Here is a tiny trained network, its code and every weight. The questions are about switching its units off for an input and a target symbol, where a switched-off unit gives its printed mean instead of its output.

import numpy as np


def w(rows, s, z=0):
    codes = np.array(rows[::2]) - 128.0
    scale = np.full(codes.shape[1], s)
    scale[-1] = z or s
    return codes * scale


def f(y):
    return y / 2 * (1 + np.tanh(0.7978845608 * (y + 0.044715 * y**3)))


def softmax(a):
    e = np.exp(a - a.max(-1, keepdims=True))
    return e / e.sum(-1, keepdims=True)


def log_softmax(a):
    a = a - a.max(-1, keepdims=True)
    return a - np.log(np.exp(a).sum(-1, keepdims=True))


def net(x, mask):
    ids = ['ΘΞΠηλστφψ'.index(c) for c in x.split()]
    T = len(ids)
    res = E[ids] + P[:T]
    q, k, v = (res @ M[0].T for M in (Q, K, V))
    z = softmax(np.where(np.tri(T) > 0, q @ k.T / 2**0.5, -1e9)) @ v
    res = res + np.where(mask[0], z, O[0][:, -1]) @ O[0][:, :-1]
    y = f(res @ A[0][:, :-1].T + A[0][:, -1])
    res = res + np.where(mask[1:9], y, B[0][:, -1]) @ B[0][:, :-1]
    return log_softmax(res[-1] @ U[:, :-1].T + U[:, -1])


Q, K, V, O, A, B = {}, {}, {}, {}, {}, {}
E = w([
[56,164,181,100,110,115],'Θ',
[79,83,127,253,159,124],'Ξ',
[75,135,129,89,106,163],'Π',
[133,156,131,144,99,210],'η',
[180,102,84,84,174,160],'λ',
[176,135,136,108,149,144],'σ',
[123,126,141,88,138,188],'τ',
[91,234,172,179,185,133],'φ',
[198,141,152,91,184,81],'ψ',
],0.019)
P = w([
[129,182,121,113,123,188],'0',
[154,175,112,126,114,127],'1',
[114,148,106,134,108,123],'2',
[119,138,146,129,128,102],'3',
[114,102,164,123,118,158],'4',
[171,148,246,159,106,144],'5',
[95,63,155,89,68,150],'6',
[189,98,213,148,110,138],'7',
[151,25,171,113,60,174],'8',
[92,125,255,133,78,157],'9',
[147,22,183,188,84,174],'10',
[185,117,206,140,75,136],'11',
],0.0084)
Q[0] = w([
[160,129,249,125,126,136],'head 1',
[144,85,93,192,168,133],'head 1',
],0.013)
K[0] = w([
[95,2,165,190,131,134],'head 1',
[96,229,125,78,112,125],'head 1',
],0.0099)
V[0] = w([
[222,136,85,90,165,145],'head 1',
[108,158,192,93,99,4],'head 1',
],0.011)
O[0] = w([
[186,125,169,160,194,245,2],'head 1',
[149,214,193,140,29,183,40],'head 1',
],0.011,0.0003)
A[0] = w([
[177,55,127,142,140,190,155],'neuron 1',
[118,101,113,211,145,198,171],'neuron 2',
[126,47,85,136,188,191,178],'neuron 3',
[101,254,148,61,152,76,167],'neuron 4',
[105,48,96,99,91,75,107],'neuron 5',
[199,184,128,120,99,63,254],'neuron 6',
[122,111,222,105,150,183,132],'neuron 7',
[166,117,84,90,129,146,172],'neuron 8',
],0.0083,0.0056)
B[0] = w([
[118,158,128,123,118,115,208],'neuron 1',
[122,151,153,123,160,64,185],'neuron 2',
[119,138,135,150,142,105,196],'neuron 3',
[161,91,58,124,125,177,237],'neuron 4',
[163,153,216,155,131,108,190],'neuron 5',
[75,111,108,90,95,180,255],'neuron 6',
[250,143,125,167,123,137,251],'neuron 7',
[100,107,121,132,92,117,162],'neuron 8',
],0.011,0.0069)
U = w([
[174,105,152,126,166,137,86],'Θ',
[115,36,134,103,216,169,108],'Ξ',
[121,72,75,118,131,145,255],'Π',
[131,145,96,78,68,177,165],'η',
[134,129,160,89,43,1,144],'λ',
[127,72,128,130,134,189,54],'σ',
[157,60,113,63,191,116,59],'τ',
[179,115,162,172,193,66,26],'φ',
[185,168,214,112,113,166,180],'ψ',
],0.0056,0.0044)

Each question gives the input, a string of symbols that net reads in full, and the target symbol t.
The units are the heads (2 rows each of Q, K, V and O) and the neurons (one row each of A and B). Each row of codes is followed by its name. A weight is (code - 128) times the scale printed after its matrix; where a second scale follows, it is the last column's (O, A, B and U).
mask holds one flag per unit, heads first, then neurons. A switched-off unit (its flag False) gives its mean, the last column of its rows in O or B, instead of its output. The means were averaged over made-up inputs and are rounded, as every weight is.
A unit's drop is (log p(t) with every unit on - log p(t) with that unit switched off) / (log p(t) with every unit on - log p(t) with every unit switched off).
The circuit of an input: a set's keep is (log p(t) with only the set's units on - log p(t) with every unit switched off) / (log p(t) with every unit on - log p(t) with every unit switched off). Starting from all 9 units, units are removed one at a time, each time the one whose removal leaves the highest keep (on an exact tie, the one counted first), for as long as the keep stays at least 0.8.
units of the circuit, in order: the units of the circuit, biggest drop first
top k neurons: the k neurons with the biggest drops, biggest first
input ψ ψ Π, target ψ: units of the circuit, in order => [head 1; neuron 7]
input ψ ψ σ, target ψ: units of the circuit, in order => [head 1; neuron 7]
input Π σ ψ ψ σ ψ Θ ψ λ, target ψ: units of the circuit, in order => [head 1; neuron 4]
input τ ψ τ η λ ψ Π Π σ ψ Ξ, target φ: units of the circuit, in order => [neuron 2; neuron 6]
input Π ψ φ Ξ Θ ψ, target λ: top 2 neurons => [neuron 5; neuron 7]
input Θ Θ ψ Π Θ ψ Π, target ψ: top 3 neurons => [neuron 6; neuron 7; neuron 4]
input Π Π τ Π Ξ, target φ: top 2 neurons => [neuron 6; neuron 2]
input Θ Θ Θ, target η: units of the circuit, in order => [head 1; neuron 4; neuron 6]
input ψ λ η Π ψ σ φ τ η Θ λ Θ, target φ: top 2 neurons => [neuron 6; neuron 3]
input ψ η λ τ ψ λ ψ η Π ψ λ Θ, target φ: top neuron => [neuron 6]
input τ η Θ σ Ξ Π φ ψ ψ φ, target Π: units of the circuit, in order => [head 1; neuron 4]
input η ψ λ σ, target φ: top 2 neurons => [neuron 6; neuron 3]
input ψ λ φ, target φ: units of the circuit, in order => [head 1; neuron 2; neuron 6]
input Π ψ σ Θ Θ Θ Θ Ξ, target λ: top neuron => [neuron 4]
input ψ Θ φ Θ Π λ Θ σ, target η: units of the circuit, in order => [head 1; neuron 6; neuron 5]
input ψ Θ ψ Ξ τ Π Π, target λ: units of the circuit, in order => [head 1; neuron 5]
input ψ ψ ψ τ, target ψ: units of the circuit, in order => [head 1; neuron 7]
input ψ Π Θ Θ φ, target η: top 2 neurons => [neuron 4; neuron 6]
input φ σ ψ η ψ ψ Θ, target ψ: top 2 neurons => [neuron 7; neuron 6]
input Ξ Θ Θ ψ ψ σ, target λ: units of the circuit, in order => [head 1]
input ψ Θ Ξ Π, target λ: top 3 neurons => [neuron 5; neuron 6; neuron 7]
